Below is a small trained network, with its code and all its weights. Each question gives an input and a class and asks what happens when units are switched off, that is, made to give their printed mean instead of their output.

import numpy as np


def w(rows, s, z=0):
    codes = np.array(rows[::2]) - 128.0
    scale = np.full(codes.shape[1], s)
    scale[-1] = z or s
    return codes * scale


def norm(h):
    return h / np.sqrt((h * h).mean(-1, keepdims=True) + 1e-5)


def f(y):
    return y / 2 * (1 + np.tanh(0.7978845608 * (y + 0.044715 * y**3)))


def log_softmax(a):
    a = a - a.max(-1, keepdims=True)
    return a - np.log(np.exp(a).sum(-1, keepdims=True))


def net(x, mask):
    res = np.array(x, float).reshape(1, 4) / 4 @ E
    u = 0
    for l in range(2):
        y = f(norm(res) @ A[l][:, :-1].T + A[l][:, -1])
        res = res + np.where(mask[u : u + 6], y, B[l][:, -1]) @ B[l][:, :-1]
        u += 6
    return log_softmax(norm(res)[-1] @ U[:, :-1].T + U[:, -1])


A, B = {}, {}
E = w([
[74,68,172,218,193,229,94,145],'x0',
[204,176,115,158,108,167,164,163],'x1',
[104,236,163,114,143,171,128,64],'x2',
[57,131,132,119,77,160,254,147],'x3',
],0.0072)
A[0] = w([
[168,33,82,120,63,113,78,169,132],'L0N0',
[209,184,70,171,80,181,113,233,1],'L0N1',
[34,79,132,123,131,50,100,53,76],'L0N2',
[94,146,80,147,118,190,167,160,92],'L0N3',
[187,188,164,186,114,148,171,174,78],'L0N4',
[160,217,196,168,98,185,161,1,120],'L0N5',
],0.0068,0.0019)
B[0] = w([
[117,184,121,108,75,224,105,83,225],'L0N0',
[174,48,213,99,171,90,179,107,208],'L0N1',
[254,58,155,112,227,152,229,104,219],'L0N2',
[69,156,118,148,127,103,195,185,162],'L0N3',
[141,23,149,48,186,118,112,114,185],'L0N4',
[77,58,90,93,157,149,95,64,254],'L0N5',
],0.0086,0.0039)
A[1] = w([
[157,162,83,38,80,34,138,101,254],'L1N0',
[136,99,140,164,191,229,139,119,240],'L1N1',
[57,128,150,192,178,137,63,250,29],'L1N2',
[163,38,74,154,42,146,126,205,144],'L1N3',
[194,170,144,149,178,95,29,144,208],'L1N4',
[47,160,153,128,102,108,254,197,178],'L1N5',
],0.0084,0.00083)
B[1] = w([
[120,166,190,212,185,161,95,236,232],'L1N0',
[191,212,110,122,115,77,153,213,254],'L1N1',
[175,202,212,116,119,63,63,140,170],'L1N2',
[29,166,95,86,230,251,126,35,174],'L1N3',
[6,45,97,142,2,110,227,79,198],'L1N4',
[180,69,116,149,61,62,37,78,197],'L1N5',
],0.0089,0.0072)
U = w([
[131,183,197,169,113,112,76,226,150],'0',
[102,50,140,154,7,93,119,76,131],'1',
[189,55,175,104,191,126,183,117,141],'2',
[83,163,112,75,159,208,97,69,182],'3',
[171,132,121,90,112,113,127,137,155],'4',
[149,153,103,101,102,113,134,130,2],'5',
],0.015,0.0078)

Each question gives the input, the list of numbers given to net, and the class t.
The units are the neurons (one row each of A and B). Each row of codes is followed by its name. A weight is (code - 128) times the scale printed after its matrix; where a second scale follows, it is the last column's (A, B and U).
mask holds one flag per neuron, layer by layer. A switched-off neuron (its flag False) gives its mean, the last column of its row in B, instead of its output. The means were averaged over made-up inputs and are rounded, as every weight is.
A unit's drop is (log p(t) with every unit on - log p(t) with that unit switched off) / (log p(t) with every unit on - log p(t) with every unit switched off).
The circuit of an input: a set's keep is (log p(t) with only the set's units on - log p(t) with every unit switched off) / (log p(t) with every unit on - log p(t) with every unit switched off). Starting from all 12 units, units are removed one at a time, each time the one whose removal leaves the highest keep (on an exact tie, the one counted first), for as long as the keep stays at least 0.8.
units of the circuit, in order: the units of the circuit, biggest drop first
most important unit: the unit with the biggest drop
k most important neurons: the k neurons with the biggest drops, biggest first
top k neurons in layer l: the k neurons of layer l with the biggest drops, biggest first
input [-6,2,-6,-3], class 0: 2 most important neurons -> L1N0, L0N5
input [-1,-4,-5,2], class 3: units of the circuit, in order -> L1N3
input [-7,-8,4,1], class 2: 2 most important neurons -> L0N2, L1N1
input [-5,-7,-3,5], class 2: top 2 neurons in layer 1 -> L1N4, L1N1
input [-1,-4,3,-4], class 1: 3 most important neurons -> L1N4, L0N1, L1N0
input [6,-2,0,8], class 1: top 2 neurons in layer 1 -> L1N5, L1N0
input [7,-5,-6,0], class 0: units of the circuit, in order -> L1N1, L1N2
input [-2,-6,-8,3], class 3: 2 most important neurons -> L1N3, L0N0
input [-6,7,4,3], class 2: top 4 neurons in layer 0 -> L0N4, L0N1, L0N5, L0N0
input [0,-7,-8,-3], class 3: top 2 neurons in layer 0 -> L0N0, L0N1
input [-5,2,7,-3], class 3: 2 most important neurons -> L0N5, L1N1
input [-7,3,-5,-8], class 1: top 3 neurons in layer 1 -> L1N4, L1N1, L1N2
input [-7,5,-5,-5], class 0: 2 most important neurons -> L1N0, L0N2
input [6,-4,6,-7], class 1: most important unit -> L1N4
input [4,7,0,-1], class 2: 2 most important neurons -> L0N1, L0N4
input [-2,-7,0,6], class 2: 2 most important neurons -> L0N2, L1N4
input [5,2,0,6], class 1: 2 most important neurons -> L1N5, L0N3
input [-7,-8,-2,1], class 2: 2 most important neurons -> L0N2, L1N1
input [-5,3,-1,-6], class 1: 3 most important neurons -> L1N4, L1N1, L0N3
input [1,1,-7,4], class 3: most important unit -> L1N3
input [0,5,3,-7], class 1: 2 most important neurons -> L1N4, L0N2
input [8,-5,-7,-8], class 0: top 3 neurons in layer 1 -> L1N2, L1N1, L1N5
input [6,-8,7,1], class 2: top 3 neurons in layer 1 -> L1N3, L1N0, L1N1
input [3,4,-2,-5], class 1: 3 most important neurons -> L1N4, L0N2, L1N0
input [-5,7,3,-2], class 2: 2 most important neurons -> L0N1, L0N4
input [-1,-1,7,8], class 1: top 2 neurons in layer 1 -> L1N5, L1N3
input [2,0,-3,8], class 1: units of the circuit, in order -> L1N5
